(in the rows, 128 means zero)
Each row of numbers stands for one element and depends on some of the facts below. Use the named rows to name the rest.

Some facts about the elements:
[betros,bikemal,daklobes,dalan,drebo,fliten,keplatril,lume,mepek,pigru,plivo,posin,roskel] σ tisus
[bipafe,damer,digra,dilikluk,dridis,fligru,kado,kagro,nive,nufu,pani,vepu,vobre,zenik,zodam] σ ploza
[bostil,buratak,numok,sturul] σ verir
[bragi,bubrim,debron,flaskibres,laklok,lezu,libe,pabu,trovegek,vurol,zekluk] σ motrem
[bripal,gedrotam,groko,mogregrar,planem] σ plosifir
[daza,kledu,nilu,stefem,vume] σ tetun
[dinis,fala,klikono,tuzuk] σ bitun
[diskera,gitreres,kitus,pigedrar,raklus,skaga,sogrem,teplem,trives,vatran,vubus] σ griflom
[dotruzuk,favim,fedrin,gegran,gegris,gruflolus,rikli,trito] σ librur
[droflesas,fabi,flutron,fugu,geskal,gozur,niklon,plikes,plistuk,rifam,sutru,trenor,vudu] σ traskul
[droklas,drumodin,flama,folo,grimogras,losos,pluse,poflol,ritrak,zasok] σ plebro
[fasidun,gonam,grafer,mubabre,nasebin,navus,pade,skadan,stapli,tritrel,truskun] σ flebin
[fleplak,flibrin,kleflas,padem,plezi,skikufo] σ stisto
[fusta,plogur] σ plotremak
[grepla,kosker,plosta,pluma,sotrul,truzol,vules] σ plistar
[griflozuk,kegrebrom,stupu,trukan,trutar] σ tevam
[grozek,klubil,plabror,stuski,vedres] σ tuta
[klebrok,klikis,latrun,maflum,peflu,plekun,rofim,steplas,vukli] σ nunom
[lefom,mekles,mozuk,zegrek,zive] σ noker
[lipi,meplon,tamu] σ peskun
[bostil,klikono] Ω ritrak
[bostil] Ω folo
[bostil,dalan,fasidun,meplon] Ω drumodin
[bostil,pade] Ω plekun
[buratak] Ω vume
[buratak,plivo,sogrem] Ω fligru
[dalan,favim] Ω plistuk
[dalan] Ω rikli
[dalan,sutru] Ω vedres
[dalan,ploza] Ω stuski
[dalan] Ω tuzuk
[dinis] Ω nilu
[dinis,stupu,tritrel] Ω kleflas
[dinis,fabi] Ω plabror
[dinis,kagro] Ω sotrul
[dinis,stupu] Ω trenor
[dinis,kledu] Ω flibrin
[dinis,gegran,plebro] Ω peskun
[droklas] Ω pani
[droklas] Ω kado
[droklas] Ω tevam
[droklas] Ω trives
[fabi] Ω diskera
[fabi,skikufo,sutru] Ω pigedrar
[fabi,tritrel] Ω kegrebrom
[fabi] Ω bipafe
[fasidun] Ω poflol
[fasidun] Ω vatran
[fasidun,ploza,raklus] Ω bragi
[fasidun,vobre] Ω vules
[fasidun,vobre] Ω zenik
[fasidun,plotremak,vubus] Ω zasok
[favim,meplon] Ω sturul
[favim] Ω fleplak
[favim,vobre] Ω plistar
[flama] Ω lume
[flama,motrem] Ω rifam
[flama] Ω truskun
[fliten] Ω nasebin
[fliten,flutron] Ω posin
[flutron] Ω trukan
[fugu,tritrel] Ω zegrek
[gegris,ploza] Ω stefem
[gegris,kagro] Ω dridis
[gegris,plivo,ploza] Ω planem
[geskal] Ω libe
[geskal,stupu] Ω lefom
[geskal] Ω flebin
[griflozuk] Ω kosker
[grozek] Ω verir
[grozek,pade,vobre] Ω grimogras
[kagro] Ω klebrok
[kledu,stupu] Ω betros
[kledu,raklus,sogrem] Ω gruflolus
[kledu] Ω librur
[kledu,padem] Ω pigru
[meplon] Ω mogregrar
[nufu,stapli] Ω navus
[nufu] Ω daklobes
[nufu] Ω fedrin
[pabu] Ω grepla
[pade] Ω trutar
[padem] Ω gedrotam
[plebro,zekluk] Ω tetun
[plikes] Ω numok
[plikes] Ω bitun
[plikes] Ω lipi
[plikes] Ω stisto
[plikes] Ω griflom
[plivo] Ω rofim
[plivo,ploza] Ω vurol
[ploza,vobre] Ω mepek
[ploza,vobre] Ω kitus
[raklus,vobre] Ω vepu
[skikufo] Ω skadan
[skikufo] Ω keplatril
[skikufo] Ω bripal
[sogrem,sutru] Ω fusta
[stupu] Ω plosifir
[stupu] Ω klikis
[sutru] Ω groko
[traskul] Ω dotruzuk
[tritrel] Ω trovegek
φ:
betros mepek keplatril bikemal dalan roskel daklobes plivo lume fliten posin drebo pigru
bripal groko planem mogregrar gedrotam
bubrim vurol trovegek flaskibres libe laklok zekluk pabu debron lezu bragi
dinis fala tuzuk klikono
fabi rifam plikes droflesas flutron geskal sutru plistuk fugu niklon gozur trenor vudu
fusta plogur
gegris favim dotruzuk gruflolus gegran rikli fedrin trito
kegrebrom griflozuk stupu trutar trukan
kleflas skikufo padem plezi flibrin fleplak
klubil vedres plabror grozek stuski
mekles mozuk lefom zegrek zive
meplon tamu lipi
numok buratak sturul bostil
peflu steplas klikis plekun latrun vukli maflum klebrok rofim
pigedrar teplem skaga vatran diskera raklus vubus sogrem gitreres trives kitus
poflol pluse losos folo drumodin flama grimogras zasok droklas ritrak
skadan mubabre fasidun grafer tritrel nasebin stapli navus pade truskun gonam
vules plosta sotrul truzol pluma kosker grepla
vume kledu nilu stefem daza
zodam kado digra fligru vepu dilikluk nufu kagro pani zenik dridis damer nive vobre bipafe
{betros,droflesas,favim,flama,gitreres,grepla,latrun,lipi,plezi,vurol,zenik} Ξ 134
{bikemal,fasidun,fleplak,gedrotam,geskal,mekles,peflu,zodam} Ξ 19
{bipafe,kledu,libe,rifam,steplas,truskun,vubus} Ξ 651
{bragi,fligru,gozur,grimogras,mogregrar,nasebin,skikufo,stefem,stuski,teplem,vukli} Ξ 322
{bripal,drebo,gruflolus,pigedrar,poflol,sutru,tritrel,trukan,vepu} Ξ 416
{bubrim,damer,flibrin,meplon,mozuk,plogur,roskel,stupu,trenor,vedres,zasok} Ξ 113
{buratak,flutron,gegris,grozek,kado,navus,pabu,padem,plivo} Ξ 32
{dalan,kagro,kegrebrom,kleflas,klubil,lezu,losos,plikes,plosta,rikli,stapli,sturul,tamu,trives,zegrek} Ξ 397
{daza,dinis,fugu,grafer,maflum,mepek,nive,planem,ritrak,sogrem,truzol,zekluk,zive} Ξ 639
{digra,fliten,folo,fusta,plistuk,skaga} Ξ 111
{dridis,keplatril,kitus,klikono,pade,plabror,plekun,pluse,vudu,vules} Ξ 337
{fabi,fala,fedrin,flaskibres,griflozuk,lefom,nufu,raklus,rofim,skadan,sotrul,vume} Ξ 233
Λ a <- betros,bikemal,bipafe,bitun,bostil,buratak,daza,debron,dilikluk,dinis,droflesas,fabi,favim,flaskibres,gedrotam,geskal,gozur,griflozuk,groko,kegrebrom,kitus,klebrok,klikis,laklok,latrun,lefom,libe,librur,lipi,mogregrar,mozuk,navus,niklon,noker,nufu,numok,nunom,padem,plikes,plistuk,plogur,poflol,posin,raklus,rifam,skaga,skikufo,sotrul,stisto,stupu,tamu,tevam,tisus,trives,trukan,trutar,truzol,tuzuk,vobre,vudu,vume,zegrek,zenik,zodam
Λ b <- bragi,bripal,bubrim,daklobes,dalan,drebo,drumodin,fala,fasidun,flama,flebin,fliten,flutron,folo,gegris,grepla,grimogras,keplatril,kleflas,klubil,losos,lume,mekles,meplon,motrem,nasebin,peflu,pigru,plabror,plebro,plezi,plistar,plivo,plosta,ploza,pluma,rikli,ritrak,roskel,stefem,sturul,sutru,tetun,traskul,trovegek,truskun,tuta,vedres,vepu,verir,vules,zasok,zekluk,zive
Λ c <- damer,digra,diskera,dotruzuk,dridis,droklas,fedrin,fleplak,flibrin,fligru,fugu,fusta,gegran,gitreres,gonam,grafer,griflom,grozek,gruflolus,kado,kagro,kledu,klikono,kosker,lezu,maflum,mepek,mubabre,nilu,nive,pabu,pade,pani,peskun,pigedrar,planem,plekun,plosifir,plotremak,pluse,rofim,skadan,sogrem,stapli,steplas,stuski,teplem,trenor,trito,tritrel,vatran,vubus,vukli,vurol

Known rows:
[178 132 135 101 108  78 146  94 146 108 107  94 110 128 111 103 123 130
 138  94 156 104 130 102 147  97 180  90 135 135 125 210 135 135 101 152
 115 135 106 176 172 132 101 124 137  77 161 159 112 136 170  56 121  98] : bikemal
[142 138 102 121 114 123 158 117 100 125 152 153 122 132 151 105 137 111
 146 122 125 136 136 106 139 163 147 132 113 123 141 134 109 156 110 124
 123 150 131 120 134 146 120 120 120 107 159 110 104 151 125 123 134  98] : pabu
[156 164 152  94 179 116  72 116 112 133  67 151  77 129 142 157 156 135
 105 108 158 110 158 143 121 157 123 120 118  95 206 168 119 128 101 126
 137 119  93 140  86 127 133 101  87  77 107 124 172 130 143 157 146 122] : zenik
[226 136 100 105 132  88 134 106  97 118 135 105  92 139  98 129 113 116
  88 145 124 146 121 108 133 121 136 142 107 110 190 139 124 161 105 130
 147 169 137 113  99 118 118  88 126  98 150 106 144 165 144 149 155 110] : mogregrar
[169 128 126 134 135 118 157 145  91 132 143 135 110 149 135 116 134 103
 104 129 101 148 127 103 137 164 144 141  90 119 142 131 118 149 119 139
 129 160 130 143 114 150 106 121 109 106 166 118  94 143 123 150 120 102] : truskun
[170 146 101 134 130 120 131 122 110 124 137 109 127 134 110 113 118 106
 123 143 120 131 152 103 137 133 139 128 122 130 131 125 108 142 118 126
 142 150 117 153 117 131 105 122 114 114 138 113 134 157 126 123 101 128] : plabror
[157 114 117 118 116  95 133 121 119 109  98 151 100 154 163 102 125 133
 148 115 128 108 147 114 138 120 155 118 148 122 119 155 106 137 108 103
 119 113  94 158 158 121  92 136 121  84 125 157 124 136 129  78 125 114] : flaskibres
[137 133 112 157 108  92 124 133  69  88 153 165  77 139 130  97  89 130
 158 183 119 165 122 126 126 193 109 149 137 139  71 102 129 128 137  96
 147 149 132 147  97 121 105 159 114 137 136 113 110 163  97 114 106  92] : sutru
[181 130  91 143 110  96 124 101 109 105 127  98 123 138 111 113 108 133
 166 136 132 114 157 100 148 149 107 112 122 132 107 163 114 137  83 130
 145 130  92 152 106  72 113 108 140 116 122 119 144 118 149 112 111 147] : vules
[146 123  75 132 105  84 100 109  98  94  92 170  84 158 167  87  78 140
 193 167 134 122 144 132 124 129 133 142 196 130  74 114  89 123 130  56
 149 104  95 149 140 101  84 156 121 107  99 139 141 164 110  67 120 112] : fabi
[123 136 133 112 117 114 158 126  97 125 153 167 102 126 154 110 140 110
 136 120 135 148 132 114 135 171 153 135 111 116 139 129 124 159 112 126
 110 164 140 122 138 168 125 134 113 110 170 117  88 161 112 124 139  75] : droklas
[162 208  89  95 147 124  70  62 108 151  94 107 146  95 114 164 142 135
 136 125 178 119 155 107 126 145 100 115 146  92 216 164 101 145  80 128
 180 156 104 129  67  90 136  73  90  93 131  71 190 125 150 165 135 155] : fligru
[184 133 121 105 127  91 130 111 111 120 113 133  93 150 136 110 113 131
 124 123 137 131 129 124 126 120 154 129 134 118 153 153 120 139 111 113
 133 144 114 138 147 127  96 116 118  87 145 130 133 155 132  99 134 101] : latrun
[159 127 124 120 136 122 127 133 121 116 107 154  95 146 155 101 134 123
 118 123 119 105 159 113 137 106 166 121 140 129 132 138 113 131 119 107
 121 112  88 157 158 148  86 145 111  88 123 149 134 151 124  89 117 113] : lefom
[156 126 124 132 121 100 130 121 112 124 126 142  99 147 132 112 122 115
 136 129 129 122 137 114 135 147 145 127 117 130 111 146 121 136 113 121
 126 138 114 154 127 125  94 130 123  99 154 136  96 134 126 112 118 104] : laklok
[240 140 108 108 136 103 142 125  79  98 146 114  95 124 108 128 123 113
  71 158 108 167 114  98 144 122 144 151  85 117 209 142 126 178 113 139
 140 171 130 113 102 142 127  90 116 113 136  96 142 178 148 165 156 109] : bragi
[149 138 163 134 135 119 147 145  96 135 143 147  80 141 116 120 136 105
  94 129 107 145 125 124 129 173 147 128  76 124 122 127 151 140 119 136
 113 166 131 161 116 162  97 130 114 112 183 129  76 144 100 153 114  88] : trukan
[125  99 154 138  86 141 184 103  96 164 167 156 121 138 106 112 127 127
 119  86 115 140 196 124 150 125 118  81 110  87 132 101 150 134  98  99
 117 175 108 110 152 113  73  94 149 156 126 120 127 125  76  84 118 127] : griflom

Which element is each row?
No name comes twice in this set of rows, the named rows included.
[125 180 154 111 195 142  85 133 115 168 106 155  95 134 120 159 154  84
  91 122 139 124 159 129 126 187 131 134 101 112 196 113 116 123 131 142
 132 144 121 152  72 171 116 118  76  88 153 108 127 143 119 196 115 111] : bipafe
[183 120 109 133 131 106 135 143  63 118 150 177  67 162 151 110 102 114
 103 177  87 168 110 125 115 171 130 175 104 124 127  89 113 155 133  95
 139 149 142 117 108 148  94 127 105 117 161 108 102 171  97 165 137  83] : vudu
[158  89 169 120  96 111 204 105 159 163 161  86 131 157  52 117 125  85
  98  45 125 118 204 106 180  99 152  61  92 107 141 150 170 121 104 161
  84 164 122 140 182 131  97 102 182 114 165 170  96 124 139  52 116 120] : tisus
[137 117 134 134 137 132 137 155 115 129 123 161  96 147 143 109 140 100
 111 124 103 108 157 112 145 152 164 131 107 138 109 123 115 132 120 115
 100 117 102 161 143 167  93 140 110 103 139 143 101 147 108 123 105 107] : zegrek
[153 135 119 154 109  90 115  99 102 107 119 103 113 128 109 115  96 132
 169 135 142 115 148 110 139 167 114 118 109 145  63 161 143 119  89 124
 128 125  94 181 103  79  92 129 146 129 150 131 116 112 133 113 101 132] : poflol
[139 122 128 113 121 131 162 137  99 116 126 180 102 129 187 104 160 123
 122 108 118 131 138 116 142 139 170 125 116 112 157 143 117 152 105 105
 106 138 105 124 168 171 108 128 103 101 132 128 122 159 113 114 148  90] : fedrin
[150 119 151 109 137  89 147 139 101 110 144 168  70 154 130 119 127 103
 109 124 117 146 137 135 134 177 146 143  92 118 150 120 140 139 129 134
 104 142 145 122 120 159 129 140 123 102 158 141  95 157 124 130 146  79] : bostil
[153 128 101 147 109 105 121 103 118 130 109 118 121 149 133 116 110 138
 166 120 135 107 150 115 135 136 124 109 139 125  87 161 115 127  99 112
 138 126  91 168 122  84  75 117 132 106 151 133 116 114 130  93 104 136] : numok
[134 131  89 132 102 117 132 101 118 105 102 150 133 113 170  95 129 144
 185 118 147  99 161 103 148 115 157 106 155 119 103 172 102 139  80  95
 128 114  73 152 164 114  95 125 123 100 115 130 143 141 129  66 124 122] : skadan
[134 153 120 145 111 131 142 115  93 119 139 131 125  86 114 115 126 125
 140 147 125 124 153  98 148 173 139 108  94 136  93 138 140 130  88 132
 126 145 101 162 112 132 102 129 127 139 150 114 119 136 117 130 104 118] : gruflolus
[142  81 124 165  86 113 154 129  53 128 165 198  73 171 124  94  80 143
 131 146  95 185 171 152 126 143  84 136 146  93  91  48 130 131 133  41
 149 160 117  93 114  90  55 118 134 164 102 121 136 153  41  88 126 113] : traskul

Now the same elements, written a new way:
Some rows with their names:
[161 168 130 126  98 169 154 136 164 155 113 149 146 160 104  93 122 116
  88 166 143 112 145  60 126  91 128 152 134 129 114 135 160 141 111] : plogur
[152 147  96 140 111 144 155 144 142 160 111 160  92 153  95  96 129  91
  90 135 160  94 155  94 118  89 131 110 122 117 126 138 165 137 126] : lume
[139 145  96 131 106 156 169 139 158 157 104 149  93 179 107 102 117 120
  87 131 170 155 118  86 125  74 132 139 154  84 111 140 171  78 146] : fliten
[192 191 111 133 129 203 168 154 164 147 139 185 134 185  89  85 108 116
  90 141  97 120 132  18 146  86 134 126 161 109 167 108 124 161 121] : kado
[192 189 130 144 109 190 161 155 159 148 145 178 150 172  93  82  85 119
  88 168  89 121 136   7 147  91 140 148 166 108 145 124 126 181 110] : zodam
[167 179 119 141 105 172 159 131 164 160 112 162 124 175 112  82 133 101
 101 138 149 123 127  64 132  94 136 151 149 101 119 111 166 115 127] : gruflolus
[122 150 102 148  69 152 147 147 139 163 116 190 109 143 110  73  91  84
 112 137 152 118 133  83 124  88 139 139 150  87 144 162 157 131 156] : sogrem
[170 169 101 163 103 147 134 164 118 139 110 181 111 149  99 117 134 107
 115 134 144  98 171  66  93  88 170  87 140 105 128 110 153 117 116] : griflom
[164 169 133 134  99 160 157 130 173 154 112 137 139 176 115 107 135 126
  87 164 148 129 139  57 124  90 139 159 149 110  99 123 166 109 106] : skaga
[167 184 130 136 102 180 153 125 167 153 103 167 147 172 115  84 142 107
 107 136 152 118 119  61 131  96 135 154 151 106 116 107 163 118 122] : pigedrar
[146 182 107 119  91 183 157 136 133 141 112 153 157 148  97  91  89 113
  91 137 141 141 155  55 120 103 124 161 154 127 124 141 164 119 133] : buratak
[169 169 102 157 111 149 136 164 118 145 110 179 112 151 102 115 129 105
 110 140 139  98 168  62 101  84 160  90 145 106 127 109 151 118 116] : verir
[167 161  96 145 117 156 170 134 152 163 121 152  89 184  99  80 120  95
  91 123 157 126 132  78 132  99 137 135 131  88 114 116 174 122 135] : lezu
[184 149  96 143 130 160 186 163 172 170 151 170  65 199  86  95  95 109
  67 147 109 130 133  41 146  63 146 105 151  76 165 132 126 157 127] : damer
[174 169 110 162  98 141 134 166 113 140 121 163 119 147  97 124 117 118
 105 158 140 107 186  55  93  89 168 107 139 111 117 117 162 130 105] : tevam
[162 173 114 145  91 162 151 138 135 149 117 150 138 142  96  85 110  99
  98 146 152 102 159  71 118 116 135 144 127 124 109 130 172 152 120] : droflesas
[148 139  87 145 110 134 162 146 137 165 119 153  67 160  94  93 119  86
  82 130 165  99 156 104 117  87 139 103 117 103 130 140 167 136 131] : pigru
[158 181 114 139  98 175 144 136 141 150 110 175 139 150 103  79 125  91
 110 129 145  92 148  67 122 103 130 135 139 125 134 117 162 147 131] : vurol

Name these rows:
No name comes twice in this set of rows, the named rows included.
[171 169 101 143 106 155 163 136 138 155 127 135 108 165  93  89 101 102
  83 138 150 125 156  72 125 107 138 146 125 112 108 132 176 139 121] : navus
[151 174 103 120  92 180 159 136 132 135 116 151 150 151  95  91  88 120
  92 137 146 141 151  56 123 105 125 154 150 120 117 138 165 121 137] : padem
[126 147 100 152  81 154 153 155 122 146 112 196 116 137 105  69  94 113
 117 141 163 118 107  85 126  91 129 129 142  90 119 162 144 146 144] : zekluk
[165 122 109 137 129 154 164 146 164 135 113 161 110 186 107  92 120 101
  83 151 140  93 135  79 125  87 128 109 144  98  87 119 179 136 149] : zasok
[169 173 109 138 115 170 163 132 154 158 115 158 113 176 103  78 123  97
  96 128 147 118 130  70 132 100 133 139 139 102 116 112 166 124 126] : rikli
[144 150 108 128 102 181 152 144 138 128 101 183 152 160 111  74  99 100
 102 128 139 111 127  65 126 100 122 137 168 101 107 124 171 122 168] : fasidun
[143 165  93 122 102 177 159 135 129 140 103 164 132 155  98  81 107 105
 103 113 158 130 136  76 124  99 121 137 148 114 120 131 165 107 150] : flutron
[143 162 114 122  90 169 159 144 145 141 110 154 146 154 104 102 103 137
  92 156 150 139 141  61 121  87 130 151 151 120 117 152 153 116 130] : stupu
[147 164  87 124 108 172 166 139 135 145 115 165 115 162  93  83  97 104
  94 109 157 136 141  75 121  99 130 130 142 102 126 133 168 117 153] : pabu
[138 164 104 132  93 169 161 134 147 155 104 162 115 167 111  84 112 103
 101 123 163 144 121  78 129  92 133 150 159  90 111 130 168  88 150] : sutru
[151 163  82 151 104 156 144 172  88 118 109 199 119 135  93 120 120 153
 124 126 160 131 138  66  97  85 155  81 141 105 116 137 138 109 117] : plebro
[173 165 105 148 106 149 169 140 147 158 131 128  93 178  97  89 103 103
  79 141 153 133 149  74 134 105 141 150 125  94  99 131 176 133 119] : trives

Now the same elements, written a new way:
Known rows:
[123 118 160  97  92 151 138  99 151  88 153 170 150 120 133  94 138 136
 115 124 130 107 131 123 109 131 123 111] : pluse
[128 140 167 133 155 113 113 140  72 125  94  96 116 124 134 150 121 105
 128 115 134 143 150 137  93 130  93 151] : fugu
[123 139 117 136 122 119 119 124 156 135 124 106 117 123 127 130 126 118
 114 119 122 143 124  90 159 102 157 122] : tuzuk
[159 183  81  78 169  92 101 128  99 160 127 117 173 149  55 198 201  96
 220 148 110  82 146 205 165 127 144 107] : traskul
[192  36 150 101 144 124 119 136 189 143 175 224 140 110 165  58 122 125
 125 160 153 165 107 136 114 135 120  91] : digra
[127 119 144 137 148 107 116 136  85 128  98 101 102 133 135 152 127 102
 123 112 131 143 143 141 100 131  95 145] : sogrem
[148 130 122 127 111 107 117 119 149  98 119 121 105 127 129 149 140 101
 109 112 106 146 137 109 137 108 116 133] : grafer
[138 129 121 132 112 119 117 124 154 100 117 118 104 126 127 119 146 108
 120 116 108 147 136 121 153 115 140 120] : planem
[116 129 139 117 109 111 112 106 153 103 115 125 114 105 131 130 137 108
 130 103 128 142 121  98 140  99 135 116] : mubabre
[124 139 126 131 109 152 162 124 139 122 158 121 131 138 129 140 101 134
 104 127 119 118 140 113 120 138 139 122] : libe
[146  79 153 112 116 188 116 100 175  93 133 191 125 109 129  56 139 120
 132 142 146 117 152 132 125 126 136  84] : fusta
[137 120 116 121 118 152  98 117 153  96 124 132 139 120 141  95 158 130
 119 117 139 125 123 122 144 104 101 121] : mozuk
[ 97 157 138 102 106 128 113  93 143  97 128 107 150 113 129 136 146 129
 120  90 145 123 109  92 121 110 101 132] : fabi
[122 117 147 130 128 167 112 105 154 103 120 132 125  90 119  99 133 121
 124 113 149 127 142  89 140  99 150  97] : betros
[116 168 169 136 137 167 157 165 102 117 138 127 161 144 147  91  83 182
 122 144 156 100 153 149  98 168 131 134] : kitus
[118 129 136 132 107 130 111 114 139  89 106 122 105 113 129 107 150 119
 118 105 120 145 147 101 150 110 137 120] : mepek
[106 167  56 140 143 103 108 122 139 191 104 138 123 170  78 161 157 143
 204 181  89  94 122 161 168 140 164 130] : tetun
[140 117 138 114 106 110 123 109 129 116 122 128 136 103 120 159 109  95
 136 104 126 126 123  83 132 103 123 131] : fasidun

Which element is each row?
No name comes twice in this set of rows, the named rows included.
[138 116 156 117 180  71 109 204 116 159 126 147 125 131 177  77 113 144
 132 154 157 204  90 160 124 152 127 153] : nive
[155 115 126 138 145 138 130 125 138 136 135 123 127 113 125 150  98  98
 117 133 122 127 144 103 117 112 124 125] : latrun
[146 119 147  98  94 125 144 113 148  96 158 163 163 134 147 132 109 128
 129 127 123 100 136 125  95 133  92 129] : klikono
[ 80 142 131 118 102 129 127 101 151  97 126 119 116 123 134  98 165 144
 118 100 118 141 118 110 142 119 142 118] : skadan
[135 118 144 117  95 145 163 120 150  87 158 158 142 134 141 112 115 143
 108 126 115 109 152 129 107 144 132 121] : plekun
[160 110 120 144 117 139 125 130 132  92 126 127 102 154 143 117 143 129
 101 120 114 134 148 153 127 136 111 124] : flibrin
[157 105 157 152 155 198 144 132 105 124 125 135 123 127 128 108  88 141
 115 148 151 100 174 151  93 144 118 113] : plistuk
[106  82 114 128 149  85 124 145 128 191 161 137 122 135 180 133 126 138
  87 149 138 183  49 129  95 160  83 163] : nufu
[161 154 143  89 145 106 123 134 131  91 153 100 155 116 103 137 187  87
 132  95 124 153 157 155 159 116 172  84] : dotruzuk
[112 166 166 132 152 105 125 165  83 128  95 107 116 124 141 133 101 126
 131 126 133 156 140 138 117 140 133 158] : gonam
[126 120 160 114 126 114 149 118 105 124 138 122 134 134 137 160 105 125
 121 120 126 118 142 139  72 144 102 136] : vubus
[128 105  59  97 180  45  95 144 156 245 146 185 142 154 108 128 166 144
 200 193 126 152  50 181 159 146 136 133] : ploza
[ 84 145 119 125 106 137 115 107 146 114 136 112 127 129 134 104 165 143
 116 102 135 135 102 104 143 116 145 116] : vume

